In the rows, 128 means zero.
Each row is followed by its class number. Each block has new classes, again numbered from 0 up, in any order.
[122 122  99 144 135 138 155  99 134 111 121 177 138  81 122 130  58 139
 148 128 132 134 188 116 152 176 104 131 132 174 148 197]
5
[154 106 166 131 159  85  96 184 158 156 103 129 101 113 127 118 142 108
 142 147 151 108 113 150 148 104 107 114 162  86 125 141]
7
[142 123 110 140 105 117  84 176  53 150 143 118 115 118 140  95  61 136
 115 159 180 108 131 173 126 175 121 118 132 185 144  86]
6
[135 113 144 137 112  89 148 121 136 100 139 154 139 109  98 114  94 124
 147 127 107 145 163 117 109 160 123 152 150 157 137 199]
3
[121  71  71 111 110 137  84 188 101 164 100  97 111 126 124 135  68 137
 106 120 140 139 154 174 147 154 122 121 129 141 136  57]
10
[174 135 129 118 145 107 138 114 110 136 138 102 168 124 153 158 124 126
 141  65 118 130 177  84 108 126 148 112 148  71 111 148]
1
[114  97  75 130  89 138  97 143 121  98 203 152 136 158  96 137  80 142
 145 101  87 114 171 137 123 183  93  75 202 149 156 158]
3
[ 88 109 113 165 100 128 103  93 167  64 161 173 147  95 129 119  93 112
 117 156  91 132 168 130 123 144 125 164 167 188 161 163]
7
[165 158 151  92 154  69  64 179 124 198 127  80  96 149 107 119 162 103
  79 118 117  75  55 157 119  92 134 116 118  71 110  96]
11
[146  75 110 120 128  85 111 154  69 143 137 128 109 138 137 105  66 129
 117 146 191 100 183 160 127 173 118 141 138 155 149  76]
1
[134 163  62 144 117 131 102 101 150 131  99  96 148  99 170 140 122 124
 105 131 173 127 174 102 118 113 184 129 130 112 112  69]
4
[165  94  63 131 126 105  98 174 106 166 110 144  89  86 107 144  59 120
 110 137 153  89 146 163 168 170 132 131 178 146 142  78]
0
[129 161  70 121 115  95  93 151  57 167 134 133 122 105 122 109  90 128
  90 138 215 143 155 179 157 199 114 104 157 163 137  93]
0
[145 152 125 155  92 139 130 125 122 105 174 113 151  89 117 126  88 135
 152 111 106  86 142  88 102 149 125 115 159 155 146 200]
6
[128 101  73 122 129 114 134 166  23 156 135 114 117 113 127 103  81 146
  97 115 180 159 156 173 132 180 103 133 114 141 126 104]
9
[113 111 100 114 115  91 139 169  57 170 146 126  95  85 124 108  95 143
 132 141 169 108 156 160 113 193 113 113 138 146  90  92]
2
[ 98 110  60 150  96 140  91 165  93 155  81 145 131 107 139 103 111 167
 107 177 235 135 167 170 145 167 100 122 133 150 127 110]
4
[135 124  73 129 110 100  94 167  81 155 143 119 120 122 116 125 102 111
  93 131 179 122 154 159 121 172 153 140 142 146 148  83]
3
[120  96  84 126  96 104 110 154 104 161 127 121 115 125 132 139 101 123
  85 106 184 109 180 141 130 172 131 129 161 119 169  91]
1
[129  99  94 144 127  88 133  86 155  72 146 134 143  77 109 103  91 134
 148 133 153 125 223 126 108 134 100 139 146 145 146 156]
9
[132 127 123 167 106 131 133  53 104  68 179 165 142 105 149 128 106 128
 139 137  88 102 153  82  83 126 115 127 194 125 158 194]
1
[142 107 158  92 174  93 113 142 157 162 141 127 110 180 118 102 171 118
 129 141 163  87  83 142 145  87 119 115  94  86 142  88]
1
[131 152 120 135 120  87 126  99 175  99 111  91 160  85 154 157  97 114
 144 119 133 184 214 101 117 103 188 150 103 120 118 101]
10
[160 132  94 142 146 111  92 146 180  82 139 136 120  92  99 106  86 124
 128 136  70 119 147 154 139 112 141 130 138 137 160 159]
11
[115 137  93 124  85 112  97 170  73 197 141 129 123 122 138 122  88 149
  69 139 144 121 121 173 133 171 126 112 106 146 129  97]
8
[129 180  94 145 119 158 114  91 107 120 145 104 193 139 188 159  99 121
 121  90 122 149 177 113 120 131 178 124 118 131 124 116]
6
[104 132 163  93 129  83  81 151 131 192 130 117 129 154 136  92 158 125
 103 144 124  82 111 179 120 118 120 121  99  97  84 117]
2
[160 153 120 157 135 107 118 132 119  76 151 101  96  89 109  96  88 124
 118 125  50 110 137 108  93 124 114 115 203 102 144 199]
11
[156  99 103 129 142  96 131 137  86 169 100 128 132  90 170 180  80 103
 120 107 131 134 175 123 120 154 168 173 141 127  90  93]
7
[103  98 120 115 115 117 102 156  85 179 127  95 144 135 108 175 116 130
 105 105 188 118 167 142 131 160  98 143 131 131 113  92]
10
[ 87 100 151 113 169 112 117 154 170 139 109 130 121 136  91  75 179 121
 130 167 191 114 103 146 144 120  55 121 132 133 125 123]
7
[150 127 128  86 180  70 115 139 165 139 135 121  91 170 110  86 141 114
 145 122 123 145 112 144 124 113 123  76 142  75 126 100]
3
[134 127 109 147 126 110 126  84 124 111 129 177 129  80 107 157 116 131
 134 128 129 123 164 122 127 157  98 133 212 128 132 176]
0
[125 155  98 148 107 132  89  91  97  88 160 126 149 128 141 108  66 117
 107 135  86  97 154 143 111 140 109 113 167 180 143 158]
11
[ 82 113 133 152 100 102 140  80 134 136 139 175 130 114 128 165  94 131
 129 112  82 117 149 127 145 155  76 137 167 158 136 143]
12
[126 161 123 133 140 141 131 103  86 135 106  97 177  95 175 135 149 128
 118  94 112 144 185 125  93 135 148 133 150  84  73 146]
2
[150 162  81 136 133 112 149  93 157 155  78  98 157  61 164 163 128 105
 120  83 112 136 169 109 136 113 186 166 101 118 125  92]
12
[125 143  43 143 139 114  59 156  86 161 142 174 114  61 121 144 117 143
  82 152 174 157 148 159 136 174 141 128 121 120 139  68]
5
[137  66 105 119 108 118 107 169  60 159 101 125 135 124 133 103 104 142
 116 153 209 102 158 161 121 167 102 141 124 162 132  72]
1
[132 116 111 127  96  94 103 144 110 167 151 121 111 127 136 149 103 145
 114 150 163  71 173 154 114 150 116 111 144 121 126  94]
8
[184 155 140  95 178  76  85 169 121 162 142  82  85 135  93  80 133 110
 114 132 151  83  81 145 147 121 110  80 167  91 119  83]
0
[119 144 145 120 144  74  80 174 134 156 155 104  86 139  94  64 122 133
 100 146 142 109  91 146 116 138  97  97 139 101 145 117]
6
[163 166  92 131 145 131 112 127 150 124 107  92 190 111 152 162  83 108
 117  78  62 139 165 112 140 100 184 136 103 124 100 122]
11
[167 177 122 135 136  95 106 134  88 133 116  89 178  93 147 148  83 112
 130 103 150 132 174 120 122 132 136 103 139 149  86 108]
11
[103 135 111 142 122 165 122  90 146  65 147 129 139 123 155  80  97 133
 120 109  22 139 171 147 113 137 129 112 180 120 141 194]
2
[162 120  91 123 118 133 118 184  54 157 120 108 109 116 119 133  72 124
 118 117 172  85 137 175 149 173 106 115 151 173 143 128]
11
[137 130 168 106 126 120  98 145 110 142 111  81  98 154 144  78 156 126
 117 183 175  62 114 133 108 112 107 130 111 126 123  91]
5
[153 146 160 136 185  96  91 134 109 168 141 108 120 151 134 130 119 123
  90 130 130  91 124 144 131 105 102 107 157  69 113 101]
8
[152 141 112  89 140 111  87 143 119 159 133 113 116 161 113  79 186 121
 129 124 169 110 100 166 105 128 103  75 151  88 143 150]
3
[139  43  92 112  93 123 110 158  59 165 128 137 139 145 137 121  72 150
 139 143 168  58 170 152 118 174  90 127 132 166 124 102]
1
[166 104 142 115 179  96 115 184  92 162 171  99  99 141  92 115 169 136
 137 138 150  76  73 135 129  82  98 121 105  57 106 110]
9
[154 176 110 145 170 118 136  79  77 132 109 133 180  92 190 169  48 114
 129 100 139 175 208  96 140 152 158 128 121 142  88 106]
5
[140 150 177 106 153 126  76 165 103 137 119 112 121 163 131  59 152 141
 105 158 145 134 102 171 140 129  92 111 102 117 133 148]
5
[160 134 146  87 127 117 109 175 123 148 115  83  77 156 107  90 205 110
 111 118 169 130  68 160 109 124 134 104 157  87 158 103]
3
[144 123  91 129 107 100 101 174  60 174 130 109 128 115 155 133  38 141
  79 129 147 141 181 175 138 185 152 131 113 161 118  49]
8
[ 81 116  90 136  81  84 123 199 143 155 157  88  92 127 100 120  95 136
  87 121 116 101 167 145 161 171 128 152 115 139 162  73]
12
[153 126 150  92 160  98  83 165  85 139 184  99  94 189 130  98  91 132
 134 132 109 144 101 179 147 122 120  93 104 117 132 100]
10
[143  91 119 125 151 104 117 176  68 170  86 144 104  80 142 120 100 138
 137 139 173 132 165 194 134 169 111 120 155 120  94  99]
2
[141 103 109 131  97 138 107  98  91  97 194 129 105 122 124 119  49 135
 157 134  58  88 122 121 102 139  96  95 178 164 148 171]
10
[118 150 111 111 117  96 124  67 149 143  89 106 150 134 162 184 122 106
  87  63  71 145 183 110  95 124 151 141 160  84 102 133]
11
[136 167 137 138 197 104  64 188 131 179 142 107 138 135  92  86 149 129
  91 128 156 108  88 147 147 110 101 111 117  63 135 146]
6
[138 124  91 122 151 114 127 136  49 149 166 116 111 144 129 103 106 129
 100 112 170 119 142 171 136 149 103 128 124 112 150 144]
9
[134  78 105 159 101  86 153 128 100  83 145 151 103  56 101 110  56 147
 135 132 114 148 190 128 106 166  97 153 168 150 150 182]
9
[153  56  64 124 119 163  93 167  98 164  67 142 113  70 141 134 138 125
 134 150 191  89 131 175 120 150 110 140 168 152 134  99]
7
[126 136 114 118 177 119 118 186 155 164  73  67 104 156 110  93 144 114
  93 126 150  92 117 147 153  91 103 113 130  67 130 118]
11
[142 134  78 122  95 135  98 153  67 127 145  99 125 118 130 140 113 131
 117 133 170  91 154 160 112 160 123 117 148 168 132  89]
11
[146 161 116 117 137 140 113 149  52 164 132 111 123 119 147 145 134 125
 106 122 216 125 139 145 141 169 130 122 117 140 132  88]
5
[160 146  93 139 162 129 126  94 141  79 175 149 130 107 105 122 100 124
 155 139 120 103 153 124 150 134 123 116 172 143 148 152]
0
[139 132  89 125 103 124 115 167  77 163 144 115 116 108 128 150  70 118
 101  97 210 127 163 169 149 206 154 140 129 188 173  84]
6
[113 163 167 145 162 100 114 155 141 146 172 115  94 147 104 120 169 136
  94 151 143 109  92 131 137 100  96  95 152  54 136 115]
8
[126 105 124 151 202 126 128  86 127  73 156 181 162 101 123 127  86 118
 142 131  87 173 162 125 137 145 106 162 150 162 114 152]
7
[134 140  73 119 133 119 134 151  77 135 138 115 119  93 125 101 120 139
 123 123 196 157 168 191 158 192 127 147  92 191 162  74]
12
[119 166  96 134 133 114 125  96 123 156 124  92 175 121 162 169 121 123
 108  80 135 136 190  88  96 138 165 142 127  86 102 116]
6

Next block: new classes, numbered from 0 again.
[125 133 118 106 123 142 141 123 145 123 131 136 129 125 178 156 140 110
 108 131 148 122 121  97 116 131 149 126  80 152 166 149]
7
[131 138 119 116 131 137 111 136 147 142 141 113 136  97 167 130 153 112
 143 121 122 119 122 105 122 104 165 173  83 135 171 140]
5
[127 132 117 121 112 139 130 130 127 129 130 119 133 126 173 152 140  96
 133 131 148 136 136  94 114 131 154 137  85 138 174 146]
10
[119 135 131 105 113 139 145 116 136 132 128 123 130 127 173 157 150 105
 134 119 158 125 109  85 127 128 165 123 103 128 169 151]
3
[169 125 109 118 149  98  34 150 141 113 176 149 128 123 132 133 156 126
 130 112 133 112 111  94  61 123 179 170 114 140 143 148]
5
[125 146 127 120 126 116 125 131 138 150 133 108 136 102 179 139 137 105
 134 117 117 111 116 117 118 119 147 156  99 129 165 135]
8
[173 139  97 136 167  81  21 144 145 151 169 121 125  98 141 146 157 122
 138 120 104 102 109 102 107  93 161 165 136 107 141 122]
9
[134 144 116 116 132 138 128 138 135 142 131 125 127 107 181 130 153 110
 132 121 109 129 113 105 121 114 152 157  92 138 166 144]
6
[129 140 121 112 138 136 112 136 158 145 138 118 128 100 173 129 138 110
 142 118 126 114 118 110 130 113 158 180  93 132 154 129]
5
[129 134 120 103 108 145 137 134 117 131 125 126 131 125 187 150 150 112
 113 131 146 129 125  94 121 130 154 118  80 140 167 156]
6
[114 127 125 107 105 144 140 128 125 123 128 126 131 137 190 139 141 104
 118 132 154 129 128 101 119 136 164 114  79 144 171 155]
1
[166 144  98 134 157  89  35 141 144 143 165 117 125  87 134 153 153 126
 152 119 103 101 104 104 100  93 146 159 132 109 155 118]
11
[171 127 102 127 155  93  44 129 151 112 176 159 127 116 131 141 153 129
 115 109 125 108  97  96  57 116 164 160 127 145 143 142]
7
[172 128 112 139 148  86  27 141 137 125 186 145 131 123 128 143 154 129
 124 117 126 108 108  90  61 112 174 178 112 126 156 156]
9
[122 141 131 121 129 118 125 127 139 148 134 103 130 106 170 137 135 103
 135 121 119 116 104 108 126 125 150 144  97 129 150 130]
8
[121 134 125 103 121 146 138 131 136 136 140 126 132 134 184 141 139 107
 119 120 161 142 140  94 112 142 160 144  58 153 166 162]
2
[168 128 107 134 147  86  29 142 141 119 185 145 124 128 126 140 151 132
 122 120 128 115 110  92  56 119 181 171 114 129 151 154]
9
[173 123 113 136 147  80  35 144 134 113 173 139 122 115 126 140 157 110
 132 106 126 108  89  90  56 107 173 163 112 141 145 147]
4
[132 128 128 114 111 133 139 131 124 125 123 122 124 122 180 150 151  95
 122 121 159 121 117  91 110 123 157 129  81 148 170 156]
4
[164 131 115 127 140  77  43 138 134 119 175 133 128 122 127 137 150 125
 130 111 119 114 103 102  46 127 177 153 126 134 145 151]
8
[133 150 122 133 134 124 108 132 146 150 138 119 128  86 183 144 136  96
 132 124 124 109 111 113 127 100 144 186  90 130 170 130]
0
[162 130 113 124 139  82  47 139 133 118 177 132 129 119 139 133 146 127
 118 111 120 109 107 106  46 130 170 152 118 139 142 148]
8
[129 133 123 111 133 140 120 132 146 131 138 122 127 114 171 137 146 109
 130 113 137 120 111 103 128 130 164 160  92 145 158 142]
5
[166 145  95 133 154  88  35 142 142 141 161 117 124  84 136 155 155 124
 155 122 106 102 104 109  98  93 145 154 131 111 157 117]
11
[135 139 112 139 130 125 112 121 140 151 129 112 139  91 182 138 140 100
 134 113 122 115 115 114 138 106 139 168 109 126 171 113]
10
[134 134 126 127 132 124 120 132 145 145 132 113 125  98 181 134 140  97
 131 111 124 108 106 103 127 102 150 166  90 136 166 133]
4
[167 125 111 120 144 102  38 143 141 111 179 146 128 120 136 131 155 137
 131 108 136 109 120  93  52 124 184 176 114 135 147 148]
5
[176 141  98 133 160  77  39 142 138 136 154 117 124  89 137 137 165 105
 147 107 103 106  90 111  98  84 158 156 133 122 138 118]
4
[165 140  99 118 161  86  41 139 152 139 165 125 126 107 139 151 160 115
 151 106 105 108  95  99 103  95 170 150 147 114 150 128]
3
[163 126 119 128 134  83  47 133 128 114 173 134 130 126 133 138 149 128
 121 110 132 110  99  99  51 136 171 138 126 135 139 148]
8
[121 139 120 123 132 132 124 130 136 142 138 120 136 104 183 124 144 101
 136 121 113 119 113 113 124 109 157 165  87 137 172 137]
1
[170 143  94 125 160  90  28 146 141 141 167 123 132 112 134 152 163 117
 155 102 118 128 114 104 103 105 166 149 122 127 144 138]
2
[169 127 107 122 143  99  43 148 130 117 176 147 127 121 143 130 155 132
 115 118 114 117 105  92  60 119 171 155 108 136 145 149]
6
[163 129 114 124 147 102  49 136 139 116 184 148 131 135 132 124 152 126
 122 105 138 138 113  95  50 136 174 164  95 148 139 159]
2
[126 133 127 119 117 128 123 132 128 135 137 122 132 132 179 168 140 109
 112 131 156 118 123  94 134 133 161 138  77 131 177 158]
9
[136 139 118 115 135 138 116 145 139 146 139 121 125 109 173 131 151 106
 135 129 102 130 113  96 122 106 155 155  82 137 167 149]
6
[162 135  98 129 166  88  38 134 139 142 165 129 130 100 147 132 155 113
 142 106 100 105  95 111 108  97 173 161 143 122 146 122]
1
[177 140  94 125 158  97  36 147 134 147 160 126 126  99 147 140 166 127
 143 110  93 112 107 100 103  91 159 152 143 113 145 131]
6
[130 143 121 113 141 132 114 138 153 150 139 119 135  93 175 133 142 106
 141 115 122 111 118 111 132 108 159 192  91 133 165 131]
5
[168 135 114 137 136 100  42 134 141 108 180 141 125 121 142 134 141 124
 111 114 124 116 100 110  62 121 170 166 103 136 152 151]
0
[167 130 109 119 145  94  36 142 143 110 177 147 129 120 121 137 157 129
 137 108 133 118 108  99  53 122 189 178 121 136 144 152]
5
[173 124 105 126 156  99  40 133 153 112 179 157 125 122 138 143 149 131
 117 111 125 104 103  94  58 118 160 154 123 144 145 143]
7
[168 144  98 121 160  85  41 137 147 137 164 121 129 102 136 153 168 115
 155 105 100 110  94 106 102  93 169 146 149 113 150 128]
3
[172 131 113 139 136  96  36 135 140 111 178 142 122 118 141 134 151 124
 116 118 128 118 106 103  52 117 172 163 114 135 154 154]
0
[112 126 127 110 102 146 146 122 115 120 124 128 131 139 189 143 147 107
 120 128 162 130 127  95 118 142 163 107  87 143 167 155]
1
[167 144  98 124 163  94  35 140 142 146 168 124 133 107 138 148 157 119
 152  98 120 122 115 104 104 106 162 159 121 123 139 131]
2
[171 143  94 123 163 100  41 139 140 140 168 127 134 109 149 141 160 122
 141  95 119 122 119 111 101 110 162 158 117 133 149 137]
2
[127 130 118 119 110 138 135 128 126 128 128 119 137 125 184 149 137  94
 115 133 149 131 129 102 123 135 147 132  77 141 172 139]
10
[124 136 122 116 118 132 124 140 127 134 141 118 128 127 175 152 148 109
 120 145 146 128 138  90 110 127 155 141  62 136 170 159]
9
[126 143 129 122 136 112 122 127 141 154 141 105 134  94 174 132 139 101
 129 121 109 113 106 112 115 117 152 166  95 132 158 131]
8
[123 142 125 118 136 125 128 119 155 148 140 117 129 100 170 136 150 108
 144 110 119 121 101  98 122 105 166 171 112 124 172 136]
3
[167 142  96 120 161  85  41 136 145 134 166 126 129 103 134 150 167 117
 149 103 105 107  92 101  98  94 174 151 145 117 152 129]
3
[175 141  90 128 168  93  37 134 152 135 160 134 129  95 138 151 163 122
 140 110 104 101  98 106 103  90 147 143 143 129 141 119]
7
[125 135 121  95 117 151 133 142 142 123 135 122 127 127 174 132 148 109
 129 136 144 136 140 102 104 131 166 141  67 149 164 160]
5
[135 138 114 121 149 130 123 122 154 141 136 133 128 103 176 148 145 107
 122 114 122 111 103 102 130 113 146 158 106 146 167 132]
7
[162 126 117 127 137  88  44 144 137 121 178 130 129 127 143 136 140 128
 123 108 116 104 111 101  56 128 167 150 115 135 149 150]
8
[124 137 130 109 108 121 135 130 120 140 130 107 140 119 178 157 143 102
 119 132 145 119 125 102 113 132 157 120  81 135 172 155]
8
[162 130 113 122 141  83  46 142 133 117 176 134 126 125 136 135 145 123
 122 113 119 112 107 103  44 134 167 149 119 141 139 151]
8
[128 134 127 114 108 150 134 129 138 118 137 126 115 130 185 135 139 103
 108 141 151 138 132  99  93 136 157 131  67 151 166 165]
0
[122 134 119 122 126 130 122 123 128 139 133 121 138 103 187 136 148 103
 128 118 131 112 108 110 130 113 157 146  95 140 172 136]
1
[137 130 122 128 137 123 118 132 141 140 134 115 119  97 171 129 153  94
 134 117 124 118 100  94 113 103 154 159  90 147 161 137]
4
[175 138 101 122 167  97  28 145 148 140 166 124 130 102 133 145 161 123
 156 102 109 103 107 102 111  98 178 169 140 115 146 127]
5
[155 125 108 127 142  93  49 136 129 115 177 150 133 122 145 126 151 123
 120 113 124 112 108 102  57 121 181 165 115 138 154 147]
1
[169 139  98 133 156  90  33 145 143 139 167 122 117  93 136 153 159 124
 153 123 105 109 108  99  87  99 150 151 135 116 158 127]
11
[170 135 109 139 137  91  39 132 136 113 176 142 130 108 146 137 149 120
 103 115 128 111  97 114  63 115 167 169 109 138 155 146]
0
[117 148 126 116 132 134 137 130 156 145 137 115 130 109 175 129 143 103
 148 117 110 123 109 104 126 107 150 168  92 125 166 134]
3
[171 124 111 133 142  88  45 141 137 112 172 144 123 113 140 130 153 119
 124 104 131 105 103  93  47 109 172 172 111 143 151 146]
4
[162 131 111 124 145  88  45 140 148 120 174 146 126 124 133 143 157 122
 143 105 124 111  97  89  64 111 175 162 134 126 155 145]
3
[176 147  97 138 150  92  30 143 139 134 161 119 125  96 153 151 159 112
 135 116 105 108 107 120 103  94 154 149 129 120 155 130]
0
[165 145  97 121 159  84  40 140 146 138 163 121 128 106 131 152 168 115
 157 105 100 112  95 101 105  91 166 147 148 110 147 128]
3
